Each row is followed by its class. Each block has new classes.
[ 1.49 -1.33  0.02  2.07 -0.29 -0.79  0.65  0.13 -3.40 -3.41  0.32  0.02
  0.73 -1.28  0.08  2.21 -3.15  0.36  0.19  0.78 -1.04  0.32  1.47 -0.36
 -1.73  0.64 -0.51 -5.87  0.80  0.37  1.20  0.97  0.71  1.01 -1.70  0.43
 -0.24  1.14  0.62 -2.23 -4.56 -0.20 -0.29]	L
[ 0.93 -0.95 -0.28  0.45  1.17 -2.32  1.56 -0.48 -2.54 -4.42  0.86  0.48
  0.02 -0.61 -0.26  3.68 -2.43  0.19 -1.06  2.15 -1.48  0.52  0.57  0.04
 -2.34  0.61 -0.36 -3.81  0.72 -1.02  1.89  0.75  0.85  0.41 -2.25  2.00
  0.79  1.11  0.29 -0.69 -2.88  1.59  1.11]	P
[ 2.73 -0.42 -0.19  2.16  3.43 -4.33 -1.47 -0.56 -3.85 -7.66 -0.53  2.04
 -0.43 -2.28  0.17  3.38 -1.32  0.26  1.53 -3.07 -1.97 -0.56  0.13 -0.16
 -7.74  1.54  0.47 -2.49 -1.10  0.36  2.56  0.62  3.14 -0.28 -6.09  0.47
  2.99  2.97  0.09 -3.93 -2.25 -0.40 -1.38]	L
[ 0.16 -1.14 -0.67  1.78  1.92 -1.77  2.94 -0.02 -2.03 -3.08  0.87  0.59
  0.02 -2.52  0.12  3.69 -1.22 -1.26  0.18  4.38 -1.17 -0.04  0.24 -0.94
 -1.27  1.26 -1.04 -2.83  0.55 -0.15  1.10  0.84  0.58  1.84 -3.49  0.14
  1.01  0.80  0.62  0.08 -3.73  0.18 -1.44]	P
[ 1.32 -0.57 -0.43 -0.61  0.41 -0.98  0.29  0.17 -2.59 -4.04  0.28  0.58
 -0.40 -0.72  0.60  2.73 -4.40  0.49 -2.32  3.82 -1.44 -0.07  1.24 -0.38
 -2.03  1.40 -0.33 -3.95  0.38  0.57  0.52  1.20  0.62  1.18 -5.31 -0.45
  1.02  1.00  0.56 -0.99 -1.65  1.25  1.31]	L
[ 0.47 -1.44 -0.79  0.75  3.46 -1.68  0.71  0.34 -2.53 -1.75  0.50  0.84
 -2.15 -1.35  0.46  2.72 -1.87  0.26  0.43  1.48 -1.72  0.27  0.36 -0.16
 -1.68  0.48 -0.44 -3.29  0.30 -0.09  0.95  0.58  0.50  0.48 -2.38 -0.14
  1.37 -0.71  0.45 -1.72 -3.01 -0.03 -0.20]	B
[ 1.32 -0.89  0.09  1.38 -1.23 -1.67 -0.18  0.44 -2.60 -4.10  0.47 -0.92
  0.08 -2.94 -0.17  2.66 -5.18 -0.31 -1.08  3.55 -1.90 -0.47  0.78 -0.81
 -0.37  0.98 -1.00 -4.94  0.58 -0.69  0.81  0.07 -0.15  1.48 -2.48  1.87
  0.17  0.83  1.01 -0.72 -2.43  0.48  0.60]	L
[ 1.38 -1.61  1.12  1.50  2.15 -2.39 -1.29 -0.96 -2.51 -4.43 -0.04  0.36
 -0.49 -0.93 -0.76  2.42 -3.04 -0.61  0.15  0.32 -1.45 -0.79  1.44  0.10
 -2.93 -1.63 -0.38 -4.15 -0.11  0.74  0.89  0.02  1.29  0.23 -3.58  0.26
  0.85  1.28  0.13 -1.92 -2.54 -0.37 -0.79]	L
[ 0.69 -1.78 -0.09  1.70  0.43 -3.29 -0.81 -0.16 -1.74 -2.87  0.47  0.41
  0.41 -0.40  0.53  2.61 -1.25 -0.74  0.60  3.23 -1.45 -0.34  0.58 -0.32
 -2.31  1.19 -0.63 -3.02  1.44 -1.31  1.01 -0.20  1.57  0.52 -2.64  0.60
  0.46  1.48 -1.28 -0.85 -3.66 -0.55 -1.48]	N
[-0.14 -0.95 -0.46  1.07  0.79 -1.99  2.70  0.26 -2.30 -4.56  0.46 -0.29
  0.43 -1.37  0.28  3.53 -2.21 -0.22 -0.19  6.95 -0.94  0.44  0.90 -0.46
 -2.02 -0.36 -1.04 -3.44  0.92 -1.11  0.86  1.49  0.47  0.21 -4.37  0.63
  0.93  1.77  0.19  0.70 -4.46 -0.08 -1.90]	P
[ 0.78  0.25 -0.10  0.90  0.86 -2.92 -0.06  0.21 -3.36 -3.43  0.75  0.61
  0.49 -0.58  0.18  2.39 -3.36  0.42 -2.07  0.51 -1.69  0.44  1.15 -0.45
 -3.23 -0.50  0.46 -5.16  1.56  0.07  0.04  0.24  0.54  0.57 -2.24  0.18
  0.23  1.05 -0.29 -0.63 -2.23 -0.15  0.22]	C
[-0.77 -1.56 -0.87  0.82  1.77 -1.12  0.33  1.36 -1.93 -2.02  0.16 -0.83
 -0.06 -0.54  0.10  3.75 -1.48 -0.53 -0.88  2.41  1.48 -0.16  1.51 -0.76
 -1.96 -0.45 -0.63 -3.10  1.31 -1.50  0.54  0.19  0.92  0.58 -2.59  0.55
 -0.08  1.73  0.70 -1.92 -3.06  0.59  0.23]	N
[-0.01 -0.23 -0.56  0.65  3.92 -1.63  0.81 -0.07 -1.61 -3.72 -0.44  0.60
  0.11 -1.81 -0.01  2.79 -0.72  0.10 -0.05  2.50 -0.63  0.04  0.46 -0.40
 -0.71  1.13 -0.39 -2.75  1.29  0.01  0.92  0.71 -0.55  1.16 -3.32 -0.09
  1.58  0.60  0.50 -0.82 -2.89  0.17 -0.25]	P
[ 2.03 -2.01 -0.51  0.57  0.83 -2.32  0.13  0.08 -1.77 -2.93 -0.07  0.32
  0.24 -2.01 -0.11  3.88 -5.82  0.22 -1.88  0.93 -1.80 -1.28  1.23 -0.13
 -2.84  1.00 -0.25 -5.54 -0.38  0.73  1.24  0.26  0.88  0.35 -2.08  0.85
  1.64 -0.54  0.23 -2.19 -1.06  0.09  1.99]	L
[-2.65 -1.85 -0.34  0.24  0.06 -1.44 -0.12 -0.09 -1.01 -2.33 -0.26  0.52
 -1.15 -1.28 -0.11  2.52 -3.63 -0.38 -2.30  7.05 -1.55 -0.11  1.33  0.22
 -0.18  0.74 -0.93 -3.06  0.91 -0.29 -0.26  0.33 -0.02  0.38 -2.30  1.77
  0.76  0.01  0.19  0.11 -2.02  0.29 -2.27]	N
[-0.11 -1.01  0.15  0.16  0.13 -3.16 -0.13  0.18 -0.98 -4.10 -0.55  1.15
 -1.06 -0.84 -2.89  1.53 -2.86 -0.17 -1.39  4.47 -0.74 -0.09  0.63 -0.22
 -2.15  0.81  0.32 -3.32  0.03  0.89 -1.34  1.05  0.37  0.49 -4.09  0.54
  0.44  0.68  0.43  0.95 -0.91  0.73 -0.01]	C
[ 0.18 -2.84  0.10  0.46  0.50 -1.32  0.10  0.29 -2.59 -3.06 -0.01  1.64
  0.96 -2.99 -0.75  3.96 -4.03 -0.42 -1.23  7.62 -1.69  1.11  0.80  0.71
 -2.38  1.13 -0.23 -4.00  2.38 -0.55  1.03  0.61  0.78  0.50 -1.84 -0.03
  0.77  0.52  0.56 -0.19 -3.34 -0.53 -0.85]	N
[ 0.79 -0.78  1.00  0.72 -0.43 -1.58  0.52  0.82 -2.52 -3.92  0.03  0.21
 -0.16 -1.85 -0.87  2.49 -4.42 -0.42 -1.51  3.41 -1.81 -0.58  1.35 -0.16
 -2.65  0.73  0.30 -5.05  0.73  0.66  0.06  1.15 -0.18  0.99 -3.08 -0.09
  0.86  0.65  0.34 -1.23 -2.60 -0.15 -0.11]	L
[ 0.08 -1.21  1.23  2.75  0.72 -1.80  0.85  0.28 -2.59 -3.08  1.36  0.56
  0.90 -2.49 -1.83  3.06 -2.20 -0.36 -0.07  2.03 -1.32  0.39  0.80  0.20
 -2.45  0.13  0.18 -4.63  1.74  0.22  1.81  0.29 -0.27  1.27 -1.50  1.32
 -0.44  0.95  0.77 -1.83 -4.38  0.49 -0.07]	P
[ 0.30 -0.30  0.73  0.54 -1.78 -2.54 -1.82 -0.19 -2.75 -4.47  1.18  0.42
  0.74  0.68  0.49  2.28 -3.53 -0.75  0.05  2.22 -1.18 -1.05  1.33 -0.31
 -2.63  0.35 -0.28 -5.24  0.78 -0.18  0.07 -0.62  0.23  0.37 -2.45  2.01
 -0.94  1.45 -2.18 -1.00 -3.47  2.15  1.87]	C
[ 0.36 -1.58 -0.30  1.02  1.30 -2.15  0.32  0.28 -1.80 -3.50  0.36  0.60
 -0.71 -0.92  0.12  2.17 -3.71  0.35 -0.70  3.77 -1.27 -0.31  1.26 -0.07
 -2.20  0.66 -0.77 -3.45 -0.30 -0.35  0.91  0.20  0.05  0.07 -2.83  0.35
  0.15  0.12  0.13 -0.65 -2.35 -0.22  0.61]	P
[ 0.49 -0.22 -0.37  1.69  3.91 -2.23  2.12 -0.45 -2.12 -3.08  0.97  0.55
  0.36  0.98  0.55  4.67 -1.96 -0.18 -0.06  3.05 -1.35  0.70  1.22  0.17
 -1.80 -0.89 -0.02 -4.83  1.26 -0.80  1.03  1.19  0.72  0.46 -2.35  2.43
 -0.50  0.97  1.29 -1.03 -4.41  0.75  1.16]	P
[ 1.05 -1.00 -0.97  1.21  0.81 -2.57 -0.61  0.97 -2.88 -3.47  0.34  0.70
  0.75 -1.44 -0.04  2.70 -2.28 -0.59 -1.01  3.37 -1.98  0.23  0.52 -0.49
 -2.97  2.14  0.29 -4.46  1.68  0.27  0.06  0.61  0.56  0.48 -4.08 -0.23
  0.78  1.74  0.45 -0.28 -4.57  0.08 -0.71]	C
[ 0.60 -1.49 -0.35  1.23  2.99 -2.13 -1.55  0.14 -1.36 -4.12 -0.11 -0.22
 -0.57 -0.56 -0.27  3.11 -1.07 -0.07 -0.38  1.77 -1.00  0.59  0.59 -0.53
 -2.82  0.07 -1.37 -2.96  0.67 -0.86  0.82  0.66  2.04 -0.31 -2.76  1.10
  0.02  1.15  0.46 -1.56 -1.81 -0.49  0.13]	N

Each row is followed by its class.
[-0.01  0.01 -0.45 -0.03 -0.31 -0.13 -0.36 -0.17  0.37  0.21  0.06  0.07
  2.00 -1.14 -0.09  0.72 -0.61 -0.34  0.40 -0.07  0.42 -0.54  0.66 -0.60
  0.18 -0.01  0.25  0.10  0.20  0.42  0.09 -0.12 -0.11  0.02  0.79 -0.08
  0.09 -0.14  0.09 -0.17  0.32 -0.19  0.22]	U
[ 0.79 -0.30  0.00  0.16 -0.93  0.10  0.61  0.07 -0.46 -0.19 -0.39  0.02
  0.67 -1.09  0.67  0.21  0.01 -0.48  0.20 -0.15 -1.13  1.68 -0.38 -0.17
 -0.24  0.64  0.32 -0.23 -0.92  0.04 -0.18  0.93  0.50  0.10  0.22  0.20
 -0.22  0.04 -0.03 -0.01 -0.08  0.30 -0.02]	U
[-0.03 -0.04  0.09 -0.61  0.18  0.71 -0.51  0.82 -0.29 -0.63 -0.60 -0.68
  0.00  0.32 -0.26 -0.71  0.68  0.57  0.33  0.52  1.11  0.38 -0.94  0.28
  0.19 -0.40 -0.29 -0.18 -0.57 -1.13  0.05  0.28 -0.20 -0.16 -1.16  0.41
 -0.59 -0.24 -0.13 -0.12 -0.21  0.29  0.37]	R
[ 0.71 -0.07  0.32 -0.12  0.22  0.42  0.57  0.36 -0.26  0.33 -0.82 -0.34
 -0.41  0.20  0.27 -0.29  0.50  0.17  0.44 -0.23 -0.64  1.27 -0.60 -0.27
 -0.62  0.37  0.22  0.01 -1.04 -0.44 -0.32  0.85 -0.02 -0.09 -0.45  0.40
 -0.32  0.37  0.11  0.11  0.12  0.68  0.13]	Q
[-0.02 -0.24 -0.07 -0.48 -0.14  0.13  0.01  0.44 -0.51 -0.58 -0.08 -0.16
 -0.06 -0.43 -0.45 -0.15  0.08  0.09 -0.13  0.75  0.35  0.19  0.20  0.94
  0.45 -0.03  0.25 -0.04 -0.93 -0.45 -0.20  1.11 -0.42  0.45 -0.38  0.41
 -0.77  0.01 -0.18  0.11 -0.04  0.50 -0.10]	R
[ 0.85 -0.32 -0.35 -0.45 -0.30  0.77  0.39  0.54 -0.52 -0.35 -0.93 -0.12
 -0.37 -1.00  0.48 -0.71  0.75 -0.01  0.35  0.34  0.94  2.19 -0.49  0.44
  0.35  0.02  0.52 -0.18 -1.88 -1.03 -0.07 -0.12  0.02  0.03 -0.18  0.41
 -0.69 -0.21  0.07  0.36  0.04  0.74  0.43]	W
[ 1.12 -0.41  0.85 -1.34 -0.44  0.75 -0.13  0.64 -0.32 -0.16 -0.76  0.19
 -0.28 -0.58  0.56 -0.02  1.12  1.06  0.80  0.31  1.38  1.58 -1.03  0.35
  0.23  0.42  0.27  0.86 -1.50 -0.57 -0.22 -1.10  0.45 -0.77 -0.44  0.03
 -0.60 -0.14  0.44  0.83  0.21  0.68  0.50]	W
[-0.33 -0.08  0.68 -0.72 -0.18  0.11  0.13  0.36 -1.35 -0.65 -0.06  0.28
 -0.65 -0.97 -0.56  0.09  0.59  0.58  0.05  0.46  0.76  1.08 -0.10  1.27
  0.66  0.32  0.54  0.07 -0.74 -0.79 -0.05  0.65  0.10  0.09 -0.69  0.81
 -1.29  0.03 -0.19  0.61 -0.30  1.59  0.21]	Q
[ 0.62 -0.01  0.20 -0.49 -0.34  0.16  0.45  0.45 -0.94  0.21 -0.45  0.09
 -0.67 -1.04  0.38 -0.44  0.86 -0.44  0.28  0.25 -0.05  1.70 -0.36  0.19
  0.10  0.34  0.43 -0.23 -1.63 -0.47 -0.09  0.04  0.65 -0.17 -0.44  0.29
 -0.73  0.64  0.04  0.42 -0.07  0.70 -0.72]	W
[ 1.85  0.05  0.00 -0.40 -0.14  0.54 -0.01  0.52 -0.18  0.27 -0.62  0.05
 -0.18  0.42  0.77 -0.93  0.65  0.11  0.84  0.28  1.10  1.67 -0.92  0.00
  0.26 -0.39  0.23  0.22 -1.08 -1.04 -0.22 -1.08  0.42 -0.91  0.14  0.14
 -0.44 -0.25  0.11  0.41  0.12  0.55  0.82]	W
[ 0.10  0.07  0.14  0.04 -0.31 -0.07  0.37  0.31 -0.61 -0.61 -0.53 -0.16
  0.80 -1.24  0.12 -0.47  0.49  0.18  0.17  0.29 -0.13  1.13  0.05  0.22
  0.28  0.00  0.41 -0.31 -0.82 -1.12 -0.05  1.13 -0.07  0.21  0.32  0.74
 -0.69 -0.34 -0.07 -0.07  0.09  0.74  1.52]	R
[ 0.36 -0.18  0.22 -0.80 -0.36  0.33 -0.55  0.64  0.05 -0.47 -0.34  0.08
  0.87 -1.09  0.16  0.17  0.74  1.10  0.33  0.76  2.38  0.29 -0.46  0.45
  0.29 -0.51  0.02  0.55 -0.20 -1.01 -0.07 -0.40 -0.47 -1.24  0.04  0.14
 -0.81 -0.33 -0.20  0.22  0.43  0.46  0.45]	A

Each row is followed by its class.
[ 0.10 -0.99 -1.22 -0.41  0.48  0.17  0.02 -0.34  0.18 -0.25  0.34 -0.02
  0.06  0.78 -0.01 -0.39 -0.49  2.12 -0.02  0.15 -0.19 -0.29  0.04 -0.25
  0.25 -0.05 -0.43  0.69 -0.40 -0.16 -0.11 -0.09 -0.52 -0.52 -0.67  0.58
  0.80  0.65  0.21 -0.79 -0.59  1.49 -0.65]	E
[-0.46  0.10 -0.96  0.19 -0.39 -0.06  0.52 -0.32  1.39 -1.29  0.69  0.37
  0.41  0.66  0.23 -0.08 -0.01  2.18  0.01 -0.38  1.05 -0.55 -0.30  0.49
 -0.23 -0.34 -1.16  1.21 -0.20 -0.29 -0.42 -0.63  0.37 -0.67 -1.00  0.19
  0.76 -0.21  0.43 -0.32  0.07 -0.35  0.40]	E
[-0.05  0.67 -0.63  0.03 -0.41  0.04  0.66 -0.24  0.47 -0.53  0.01 -0.81
  0.11 -1.07 -0.88 -0.05 -0.28  0.80  0.52 -0.13  0.23 -0.77  0.19  0.47
 -0.19 -0.29  0.77  0.58 -0.19 -0.19  0.25 -0.32  0.20  0.81 -0.17  0.27
 -0.25  0.22  0.02 -0.06  0.38 -0.25 -0.11]	H
[-0.82  0.13 -0.07  1.29 -2.81 -0.05  0.93 -0.23  0.93 -0.74  1.11 -0.92
  0.11 -0.11 -0.69  0.85  0.51  2.66 -1.10  0.30 -0.34 -1.88  0.57 -0.42
 -0.23 -0.40  0.97 -0.25  0.63  1.32 -0.42 -0.20  1.72 -0.87 -0.17 -0.42
  0.44 -2.26  0.73 -0.56  0.21 -1.32 -0.12]	H
[ 1.06 -0.75  0.63 -0.22  0.44 -0.04 -0.43 -0.32  0.72 -0.26  0.60  1.40
 -0.33  0.19  0.61 -0.12 -0.06  0.62 -0.40  1.03 -0.20 -0.42 -0.63 -0.19
 -0.03 -0.08  0.18 -0.05  0.09  0.24  0.89  0.37 -0.46 -1.28 -0.86 -0.51
 -0.41 -0.18 -0.14 -0.85  0.08  0.85  0.61]	E
[-0.11  0.23 -0.68 -0.02  0.27  0.54  0.31 -0.20  0.94 -1.39  0.64 -0.25
  0.19  0.05  0.41 -0.08 -0.06  1.21 -0.49 -0.58  0.67  0.18  0.37  1.22
 -0.56 -0.26 -1.04  0.15 -0.25 -0.48 -0.47 -0.27  0.03  0.25 -0.83  0.86
  0.21  0.21  0.27  0.10  0.95 -1.23 -0.21]	E
[ 0.42 -1.32 -0.73  0.20 -0.36  0.14 -0.16  0.44  0.09 -1.47  0.09  0.80
 -0.51  0.55  0.08 -0.20  0.44  1.18  0.00  0.44 -0.31 -1.37  1.12  0.77
 -0.06 -0.81  0.42 -0.57 -0.35 -0.29 -0.01 -0.06  0.50  0.37 -0.68 -0.29
 -0.17  0.13  0.46  0.51  1.75 -1.19 -0.23]	H
[-0.17 -1.26 -1.19 -0.14  0.11 -0.10 -0.45 -0.24  0.37 -0.68  0.34  0.47
  0.06  0.61  0.23 -0.19 -0.46  1.95 -0.01 -0.08  0.19 -0.44 -0.10 -0.09
 -0.17  0.02 -0.58  0.84 -0.53  0.03 -0.38 -0.43 -0.08 -1.14 -0.93  0.42
  0.81  0.08  0.34 -0.44 -0.60  0.81 -0.08]	E
[-0.38 -0.64  0.08  0.11 -0.07 -0.29 -0.21 -0.39  0.84 -0.37  0.01 -0.85
  0.75 -0.19 -0.09  0.38 -0.51  0.91 -0.78 -0.68 -0.07  0.54  0.66  1.26
 -1.07  0.00 -0.38 -0.88 -0.56  0.52 -1.69  0.01  0.71 -0.14 -0.35  0.39
  0.83 -0.28  0.96 -0.14 -0.43 -0.70 -0.40]	M
[-0.62 -0.03  0.26 -0.61  0.36 -0.11 -0.07 -0.34  0.30 -0.13 -0.25 -1.10
  0.56  0.10  0.05 -0.08 -0.25  0.28 -0.24 -0.24  0.19  0.45  0.44  0.91
 -1.17 -0.11 -0.32 -0.30 -0.48  0.18 -0.74  0.46  0.29 -0.39 -0.41 -0.11
  0.17  0.44  0.41  0.07 -0.09  0.09 -0.18]	M
[-0.20  0.00  0.51  0.14  0.24 -0.33 -0.34 -0.24  0.85  0.25 -0.11 -1.05
  0.80 -0.86 -0.49  0.44 -0.24 -0.16 -0.61 -0.52  0.28  0.44  0.32  0.95
 -1.24  0.08 -0.29 -1.06 -0.14  0.22 -1.54  0.43  0.42 -0.54 -0.26 -0.34
  0.17 -0.55  0.36 -0.02 -0.54 -0.43 -0.09]	M
[ 0.25 -0.54 -0.68  0.02  0.53  0.16 -0.03  0.05  0.10 -0.61  0.47  1.08
 -0.05  0.79  0.28 -0.61 -0.05  1.70  0.05  0.23  0.50  0.33  0.02  0.00
  0.80 -0.27 -0.52  0.55  0.05 -0.39  0.72 -0.13 -0.58 -0.29 -0.65  0.56
  0.29  0.33 -0.10 -0.16  0.34  0.48  0.41]	E
[-0.38 -0.21 -1.18  1.24 -1.32  0.04 -0.08 -0.31  0.79 -0.75  1.01  0.20
  0.65 -0.03 -0.45  1.10  0.01  1.15 -1.13 -0.40  0.64 -0.36  1.20 -0.01
  0.48  0.02  0.02 -0.17  0.37 -0.20 -0.96 -0.89  0.70 -0.87 -0.72  0.77
  0.88 -0.73  0.77 -0.40 -0.74 -0.18  0.19]	E
[ 0.14 -0.74  0.25  0.07  0.78  0.25 -0.29 -0.18  0.24 -0.54  0.05 -0.14
  0.61 -0.80  0.34  0.16 -0.58  0.26 -1.03 -0.82 -0.13  0.68  0.10  1.11
 -0.47  0.34 -1.00 -1.03 -0.05  0.10 -1.16 -0.05  0.18  0.51 -0.37  1.05
  0.89  0.40  0.58 -0.37 -0.52 -0.56 -0.52]	V
[-0.03 -1.49 -0.19  0.66 -0.08 -0.02 -0.77 -0.48  1.05 -0.62 -0.04 -0.64
 -0.03 -1.30 -0.31  0.80 -0.65  0.61 -0.68 -0.13 -0.18 -1.11  0.31  0.56
 -0.75  0.04  0.30 -1.60 -0.53 -0.10 -1.70 -0.02  0.29 -0.98 -0.41 -0.78
  0.42 -0.37  0.65 -0.20 -1.06  0.20  0.39]	Y
[-0.16 -1.11 -0.21 -0.15 -0.44  0.02 -0.08 -0.30  0.69 -0.25 -0.19 -0.42
  0.12 -0.03 -0.01  0.36 -0.22  1.27  0.16  0.06  0.04 -0.74  0.24  0.30
 -0.43 -0.53 -0.12 -0.35 -0.60  0.14 -0.96  0.21  0.33 -0.70 -0.40 -0.65
  0.44 -0.34  0.28 -0.04 -0.26 -0.32  0.02]	M
[-0.19 -0.16  0.38 -0.07  0.62  0.06 -0.64 -0.52  0.70 -0.36 -0.19 -0.59
  0.67 -0.18  0.37  0.67 -0.09  0.07 -1.17 -0.30  0.14  0.61  0.12  1.10
 -0.94 -0.39 -0.47 -1.22 -0.15  0.03 -1.26  0.44 -0.21 -0.50 -0.72  0.07
  0.22 -0.14  0.48  0.01 -0.02 -0.84  0.00]	M
[-0.23  0.08 -0.40  0.35 -0.35  0.45  0.58 -0.42  0.50 -0.02  0.10 -0.50
 -0.84 -1.40 -0.43  0.24 -0.47  0.91  0.37 -0.39  0.02 -0.81 -0.90 -0.27
 -0.10 -0.41  0.25 -0.54  0.22 -0.21 -0.72 -0.27  0.20 -0.48  0.06 -0.30
  0.10 -0.19  0.06 -0.30 -0.51  0.30  0.03]	Y
